Below are the code and all the weights of a small trained network. Each question names an input and a class and asks about switching units off, where a switched-off unit gives its printed mean instead of its output.

import numpy as np


def w(rows, s, z=0):
    codes = np.array(rows[::2]) - 128.0
    scale = np.full(codes.shape[1], s)
    scale[-1] = z or s
    return codes * scale


def f(y):
    return np.maximum(y, 0)


def log_softmax(a):
    a = a - a.max(-1, keepdims=True)
    return a - np.log(np.exp(a).sum(-1, keepdims=True))


def net(x, mask):
    res = np.array(x, float).reshape(1, 7) / 4 @ E
    y = f(res @ A[0][:, :-1].T + A[0][:, -1])
    res = res + np.where(mask, y, B[0][:, -1]) @ B[0][:, :-1]
    return log_softmax(res[-1] @ U[:, :-1].T + U[:, -1])


A, B = {}, {}
E = w([
[129,125,129],'x0',
[128,127,128],'x1',
[53,148,254],'x2',
[178,243,143],'x3',
[17,144,49],'x4',
[128,129,130],'x5',
[126,129,129],'x6',
],0.009)
A[0] = w([
[52,184,98,74],'neuron 1',
[136,173,126,181],'neuron 2',
[161,128,94,174],'neuron 3',
[186,67,137,2],'neuron 4',
[102,166,141,62],'neuron 5',
[223,128,70,36],'neuron 6',
[194,146,60,185],'neuron 7',
[150,141,192,98],'neuron 8',
[97,72,23,141],'neuron 9',
[68,105,155,22],'neuron 10',
[165,128,95,114],'neuron 11',
[127,4,171,107],'neuron 12',
],0.021,0.01)
B[0] = w([
[29,53,132,191],'neuron 1',
[151,118,167,185],'neuron 2',
[87,155,100,196],'neuron 3',
[99,198,27,158],'neuron 4',
[165,110,166,149],'neuron 5',
[104,48,251,213],'neuron 6',
[65,106,43,249],'neuron 7',
[202,145,155,181],'neuron 8',
[241,222,108,254],'neuron 9',
[95,154,67,162],'neuron 10',
[84,116,162,176],'neuron 11',
[30,49,153,210],'neuron 12',
],0.03,0.015)
U = w([
[62,124,43,211],'0',
[100,51,178,183],'1',
[254,186,124,2],'2',
],0.0071,0.0021)

Each question gives the input, the list of numbers given to net, and the class t.
The units are the neurons (one row each of A and B). Each row of codes is followed by its name. A weight is (code - 128) times the scale printed after its matrix; where a second scale follows, it is the last column's (A, B and U).
mask holds one flag per neuron, in row order. A switched-off neuron (its flag False) gives its mean, the last column of its row in B, instead of its output. The means were averaged over made-up inputs and are rounded, as every weight is.
A unit's drop is (log p(t) with every unit on - log p(t) with that unit switched off) / (log p(t) with every unit on - log p(t) with every unit switched off).
The circuit of an input: a set's keep is (log p(t) with only the set's units on - log p(t) with every unit switched off) / (log p(t) with every unit on - log p(t) with every unit switched off). Starting from all 12 units, units are removed one at a time, each time the one whose removal leaves the highest keep (on an exact tie, the one counted first), for as long as the keep stays at least 0.8.
units of the circuit, in order: the units of the circuit, biggest drop first
unit that matters most: the unit with the biggest drop
top k neurons: the k neurons with the biggest drops, biggest first
drop of u: that unit's drop, to one decimal
input [-6,8,-2,-8,-8,5,-5], class 0: unit that matters most => neuron 4
input [-3,1,-3,7,0,3,0], class 1: top 3 neurons => [neuron 6; neuron 2; neuron 9]
input [0,-8,0,-5,-8,4,-8], class 0: top 2 neurons => [neuron 4; neuron 6]
input [-8,-2,2,4,2,-1,-2], class 1: top 2 neurons => [neuron 9; neuron 7]
input [8,-1,-7,-1,2,5,-3], class 2: top 2 neurons => [neuron 9; neuron 12]
input [-7,-8,-2,-5,-8,-7,-3], class 0: top 2 neurons => [neuron 4; neuron 2]
input [7,4,7,5,7,-6,-3], class 1: top 2 neurons => [neuron 7; neuron 5]
input [3,-7,-2,-6,-8,-7,3], class 0: top 2 neurons => [neuron 4; neuron 2]
input [7,-3,-1,-8,-8,-4,-8], class 0: top 2 neurons => [neuron 4; neuron 6]
input [5,-7,-2,-5,7,7,-4], class 2: drop of neuron 8 => 0.0
input [-7,-3,-3,-6,-6,-6,3], class 0: drop of neuron 4 => 4.7
input [1,1,-4,-8,6,-6,0], class 2: drop of neuron 9 => 1.8
input [5,0,5,5,6,-3,3], class 1: drop of neuron 7 => 0.3
input [3,-5,8,5,-1,2,2], class 2: units of the circuit, in order => [neuron 8]
